Below is a small trained network, with its code and all its weights. Each question gives an input and a class and asks what happens when units are switched off, that is, made to give their printed mean instead of their output.

import numpy as np


def w(rows, s, z=0):
    codes = np.array(rows[::2]) - 128.0
    scale = np.full(codes.shape[1], s)
    scale[-1] = z or s
    return codes * scale


def f(y):
    return np.maximum(y, 0)


def log_softmax(a):
    a = a - a.max(-1, keepdims=True)
    return a - np.log(np.exp(a).sum(-1, keepdims=True))


def net(x, mask):
    res = np.array(x, float).reshape(1, 5) / 4 @ E
    y = f(res @ A[0][:, :-1].T + A[0][:, -1])
    res = res + np.where(mask, y, B[0][:, -1]) @ B[0][:, :-1]
    return log_softmax(res[-1] @ U[:, :-1].T + U[:, -1])


A, B = {}, {}
E = w([
[95,67,86,193,229,197,82,122],'x0',
[228,63,145,42,173,142,175,182],'x1',
[186,106,163,103,189,47,159,2],'x2',
[121,203,200,98,159,225,195,74],'x3',
[86,52,45,47,73,166,108,63],'x4',
],0.008)
A[0] = w([
[152,165,153,81,30,45,145,157,81],'n0',
[183,108,150,130,170,85,122,44,110],'n1',
[99,188,115,172,98,152,111,62,87],'n2',
[127,130,124,138,99,170,120,169,255],'n3',
[127,99,73,142,121,89,139,166,132],'n4',
[100,113,90,157,171,192,118,166,101],'n5',
[168,120,168,116,131,162,145,139,86],'n6',
[129,172,128,116,152,180,155,104,92],'n7',
[144,73,131,101,184,154,129,150,131],'n8',
[154,98,107,124,147,111,151,18,98],'n9',
[124,86,102,88,94,165,114,98,88],'n10',
[123,69,113,138,103,33,55,138,109],'n11',
[118,161,180,107,166,206,140,98,150],'n12',
[136,114,152,104,211,4,113,10,134],'n13',
[104,172,121,106,73,222,114,246,94],'n14',
[124,106,81,54,105,175,92,85,91],'n15',
[137,65,81,169,148,27,107,182,109],'n16',
[30,171,111,246,81,88,93,22,116],'n17',
[95,50,115,94,104,173,127,90,146],'n18',
[120,104,122,141,96,149,130,172,90],'n19',
[162,57,71,177,119,49,97,143,116],'n20',
[96,61,97,201,242,173,118,105,104],'n21',
[109,118,97,112,63,179,111,198,128],'n22',
[192,103,165,54,135,109,122,192,165],'n23',
[179,194,227,236,234,80,130,235,89],'n24',
[102,135,140,68,108,216,139,71,113],'n25',
[92,183,162,181,163,74,130,157,163],'n26',
[132,166,188,120,135,213,126,118,110],'n27',
[154,192,176,111,164,243,135,54,106],'n28',
[120,101,102,135,136,108,116,142,99],'n29',
[142,186,162,29,27,87,148,122,144],'n30',
[191,49,130,27,213,174,165,207,105],'n31',
[122,80,135,122,134,90,85,161,94],'n32',
[78,71,47,55,56,158,115,45,130],'n33',
[141,65,97,183,254,193,85,104,109],'n34',
],0.0094,0.0084)
B[0] = w([
[121,160,215,142,84,105,136,95,190],'n0',
[115,98,155,116,150,178,129,125,181],'n1',
[116,114,118,100,86,129,123,77,162],'n2',
[122,161,57,164,186,177,104,255,219],'n3',
[103,141,115,135,149,114,141,121,166],'n4',
[131,137,184,128,110,132,137,118,174],'n5',
[106,112,141,126,108,116,127,79,153],'n6',
[102,117,135,110,131,96,138,114,157],'n7',
[131,142,103,128,102,138,105,138,173],'n8',
[119,111,156,116,159,168,133,134,170],'n9',
[155,108,147,128,138,108,136,74,156],'n10',
[89,139,113,112,137,94,158,127,186],'n11',
[92,151,85,124,146,94,127,171,195],'n12',
[118,101,158,127,170,209,136,157,216],'n13',
[108,68,210,95,151,183,152,65,208],'n14',
[165,104,143,142,149,105,129,85,166],'n15',
[81,133,112,112,147,96,151,117,192],'n16',
[121,115,57,100,63,170,95,87,214],'n17',
[175,133,106,142,162,110,116,142,178],'n18',
[114,100,164,106,127,143,140,85,148],'n19',
[85,135,114,113,141,89,157,136,190],'n20',
[133,179,189,156,89,113,126,148,201],'n21',
[123,108,166,114,156,175,143,111,189],'n22',
[126,144,60,133,96,155,99,135,213],'n23',
[214,96,130,137,179,96,129,69,249],'n24',
[118,125,110,124,146,83,149,122,174],'n25',
[172,135,89,150,146,125,112,157,195],'n26',
[101,120,119,118,138,96,152,123,178],'n27',
[72,130,114,118,137,88,162,125,201],'n28',
[121,128,145,121,122,107,142,106,143],'n29',
[125,190,163,179,96,103,111,168,216],'n30',
[114,118,66,111,66,159,98,71,225],'n31',
[104,111,139,120,130,105,142,95,152],'n32',
[214,129,112,158,168,104,119,133,206],'n33',
[133,182,186,161,78,111,124,156,206],'n34',
],0.03,0.013)
U = w([
[255,115,119,193,186,40,133,72,118],'0',
[24,146,99,145,163,18,220,108,117],'1',
[99,98,202,156,173,214,144,123,130],'2',
[137,221,226,215,46,81,99,130,190],'3',
[126,129,54,145,32,137,69,53,131],'4',
[136,150,85,185,170,140,112,235,253],'5',
[143,114,165,138,91,73,96,157,57],'6',
[190,84,116,121,71,83,177,169,80],'7',
],0.0086,0.0043)

Each question gives the input, the list of numbers given to net, and the class t.
The units are the neurons (one row each of A and B). Each row of codes is followed by its name. A weight is (code - 128) times the scale printed after its matrix; where a second scale follows, it is the last column's (A, B and U).
mask holds one flag per neuron, in row order. A switched-off neuron (its flag False) gives its mean, the last column of its row in B, instead of its output. The means were averaged over made-up inputs and are rounded, as every weight is.
A unit's drop is (log p(t) with every unit on - log p(t) with that unit switched off) / (log p(t) with every unit on - log p(t) with every unit switched off).
The circuit of an input: a set's keep is (log p(t) with only the set's units on - log p(t) with every unit switched off) / (log p(t) with every unit on - log p(t) with every unit switched off). Starting from the 12 units with the biggest drops (on a tie, the unit counted first), units are removed one at a time, each time the one whose removal leaves the highest keep (on an exact tie, the one counted first), for as long as the keep stays at least 0.8.
units of the circuit, in order: the units of the circuit, biggest drop first
top k neurons: the k neurons with the biggest drops, biggest first
drop of u: that unit's drop, to one decimal
input [-2,-2,0,6,-8], class 0: units of the circuit, in order -> n24
input [6,-7,-5,-1,-5], class 4: top 3 neurons -> n17; n30; n0
input [4,-2,7,4,-6], class 2: top 4 neurons -> n13; n1; n33; n9
input [5,7,7,-3,6], class 2: top 2 neurons -> n13; n9
input [-1,-6,-7,-5,-7], class 0: top 2 neurons -> n24; n26
input [3,6,-6,5,7], class 0: top 2 neurons -> n33; n18
input [8,-3,1,3,6], class 3: top 3 neurons -> n34; n21; n24
input [-3,-3,3,-3,2], class 5: top 3 neurons -> n14; n24; n31
input [-5,-5,1,3,3], class 3: top 2 neurons -> n30; n31
input [0,-4,3,-2,-2], class 4: top 2 neurons -> n17; n3
input [-2,5,-1,-1,4], class 4: top 3 neurons -> n24; n31; n23
input [2,2,1,4,-3], class 1: top 3 neurons -> n33; n28; n12
input [7,2,-5,-2,8], class 0: top 2 neurons -> n33; n18
input [8,6,2,8,-3], class 1: top neuron -> n28
input [-2,7,5,2,0], class 4: drop of n31 -> 1.0
input [-6,-8,-6,3,1], class 4: drop of n2 -> 0.3
input [-4,8,5,0,-4], class 4: drop of n31 -> 0.3
